Below are the code and all the weights of a small trained network. Each question names an input and a class and asks about switching units off, where a switched-off unit gives its printed mean instead of its output.

import numpy as np


def w(rows, s, z=0):
    codes = np.array(rows[::2]) - 128.0
    scale = np.full(codes.shape[1], s)
    scale[-1] = z or s
    return codes * scale


def norm(h):
    return h / np.sqrt((h * h).mean(-1, keepdims=True) + 1e-5)


def f(y):
    return np.maximum(y, 0)


def log_softmax(a):
    a = a - a.max(-1, keepdims=True)
    return a - np.log(np.exp(a).sum(-1, keepdims=True))


def net(x, mask):
    res = np.array(x, float).reshape(1, 8) / 4 @ E
    u = 0
    for l in range(4):
        y = f(norm(res) @ A[l][:, :-1].T + A[l][:, -1])
        res = res + np.where(mask[u : u + 6], y, B[l][:, -1]) @ B[l][:, :-1]
        u += 6
    return log_softmax(norm(res)[-1] @ U[:, :-1].T + U[:, -1])


A, B = {}, {}
E = w([
[221,86,96,66,198,61],'x0',
[102,156,158,138,120,82],'x1',
[87,134,229,121,216,133],'x2',
[246,169,106,50,76,231],'x3',
[30,197,118,20,11,116],'x4',
[120,103,142,189,47,220],'x5',
[202,129,192,133,25,12],'x6',
[184,253,106,174,88,85],'x7',
],0.0063)
A[0] = w([
[57,117,138,29,112,78,91],'L0N1',
[137,38,88,146,190,172,61],'L0N2',
[40,75,168,33,122,55,3],'L0N3',
[130,96,120,210,218,108,70],'L0N4',
[93,122,148,217,234,67,141],'L0N5',
[117,172,142,1,16,158,132],'L0N6',
],0.0069,0.0023)
B[0] = w([
[49,74,115,81,167,159,201],'L0N1',
[134,79,92,166,45,47,203],'L0N2',
[59,107,203,62,121,125,198],'L0N3',
[163,134,69,254,156,76,203],'L0N4',
[131,123,202,112,204,111,241],'L0N5',
[147,119,182,146,212,89,253],'L0N6',
],0.0085,0.0048)
A[1] = w([
[130,99,88,147,125,143,3],'L1N1',
[97,144,172,184,119,248,75],'L1N2',
[122,142,124,117,90,49,202],'L1N3',
[110,153,155,139,127,153,94],'L1N4',
[183,150,137,67,145,157,76],'L1N5',
[116,155,95,100,158,129,72],'L1N6',
],0.017,0.0031)
B[1] = w([
[101,108,72,104,148,110,172],'L1N1',
[99,147,104,151,62,2,254],'L1N2',
[128,165,127,146,127,225,253],'L1N3',
[105,111,88,117,126,108,173],'L1N4',
[167,149,128,71,139,72,219],'L1N5',
[76,165,37,107,196,140,170],'L1N6',
],0.015,0.0052)
A[2] = w([
[139,10,58,197,70,146,106],'L2N1',
[212,206,255,83,107,168,112],'L2N2',
[115,208,188,215,65,212,3],'L2N3',
[159,135,196,226,239,116,31],'L2N4',
[216,206,70,186,164,71,116],'L2N5',
[105,203,162,156,154,107,186],'L2N6',
],0.0071,0.0034)
B[2] = w([
[164,80,65,88,89,154,219],'L2N1',
[141,147,138,143,94,128,219],'L2N2',
[184,163,97,138,127,251,172],'L2N3',
[101,145,149,211,209,67,224],'L2N4',
[65,107,177,101,145,154,254],'L2N5',
[170,116,96,208,88,146,241],'L2N6',
],0.013,0.0041)
A[3] = w([
[131,69,141,83,189,43,84],'L3N1',
[2,98,113,83,151,117,58],'L3N2',
[183,109,94,123,146,67,60],'L3N3',
[17,149,199,72,116,115,114],'L3N4',
[241,155,167,33,133,133,5],'L3N5',
[169,129,204,52,157,102,123],'L3N6',
],0.0075,0.0032)
B[3] = w([
[175,163,205,186,93,174,243],'L3N1',
[94,177,199,67,134,216,252],'L3N2',
[134,149,125,93,162,157,183],'L3N3',
[84,25,211,149,116,254,246],'L3N4',
[219,139,180,68,142,31,212],'L3N5',
[119,151,150,113,102,95,217],'L3N6',
],0.0092,0.0035)
U = w([
[183,20,33,112,149,142,130],'0',
[123,183,72,45,206,156,1],'1',
[50,79,252,83,124,221,133],'2',
[179,209,143,190,63,228,145],'3',
[152,98,185,251,245,82,211],'4',
[68,126,96,166,21,14,155],'5',
[249,187,185,39,144,59,159],'6',
[63,204,118,112,178,122,85],'7',
],0.016,0.0041)

Each question gives the input, the list of numbers given to net, and the class t.
The units are the neurons (one row each of A and B). Each row of codes is followed by its name. A weight is (code - 128) times the scale printed after its matrix; where a second scale follows, it is the last column's (A, B and U).
mask holds one flag per neuron, layer by layer. A switched-off neuron (its flag False) gives its mean, the last column of its row in B, instead of its output. The means were averaged over made-up inputs and are rounded, as every weight is.
A unit's drop is (log p(t) with every unit on - log p(t) with that unit switched off) / (log p(t) with every unit on - log p(t) with every unit switched off).
The circuit of an input: a set's keep is (log p(t) with only the set's units on - log p(t) with every unit switched off) / (log p(t) with every unit on - log p(t) with every unit switched off). Starting from the 12 units with the biggest drops (on a tie, the unit counted first), units are removed one at a time, each time the one whose removal leaves the highest keep (on an exact tie, the one counted first), for as long as the keep stays at least 0.8.
units of the circuit, in order: the units of the circuit, biggest drop first
unit that matters most: the unit with the biggest drop
k most important neurons: the k neurons with the biggest drops, biggest first
top k neurons in layer l: the k neurons of layer l with the biggest drops, biggest first
drop when u is switched off: that unit's drop, to one decimal
input [-2,-3,-3,-5,4,-2,-5,8], class 1: units of the circuit, in order => [L1N6; L1N2]
input [2,-7,-3,-3,7,-8,-6,-3], class 2: unit that matters most => L0N3
input [-2,4,-5,-5,-3,7,5,-8], class 0: units of the circuit, in order => [L2N1; L1N2]
input [2,6,-8,-1,-5,-3,-8,-1], class 0: units of the circuit, in order => [L2N1; L0N2]
input [8,2,-7,-2,3,-4,-3,-7], class 2: units of the circuit, in order => [L0N3; L3N2]
input [-5,0,-2,-5,0,2,7,-5], class 2: units of the circuit, in order => [L0N4; L0N2]
input [-2,-5,-2,-6,-3,5,7,0], class 3: 2 most important neurons => [L2N3; L0N6]
input [-5,-3,-7,1,6,-6,6,-4], class 2: 3 most important neurons => [L0N1; L0N3; L0N4]
input [-3,-1,-7,-6,-5,0,3,-7], class 0: 3 most important neurons => [L2N1; L0N6; L0N2]
input [2,-8,-3,-8,4,4,-4,6], class 1: units of the circuit, in order => [L0N2; L1N6; L1N2]
input [-8,1,2,2,8,-3,5,0], class 2: top 2 neurons in layer 3 => [L3N4; L3N1]
input [-3,2,3,0,-2,5,-5,-2], class 5: drop when L1N2 is switched off => 0.2
input [-6,4,2,4,0,7,4,-7], class 5: drop when L1N2 is switched off => 0.3
input [-6,-8,-2,3,-6,-3,6,-7], class 0: drop when L2N5 is switched off => 0.0
input [4,1,-7,-6,2,-2,5,0], class 3: most important neuron => [L1N3]
input [6,4,3,8,6,0,-8,-5], class 6: top 2 neurons in layer 1 => [L1N5; L1N3]
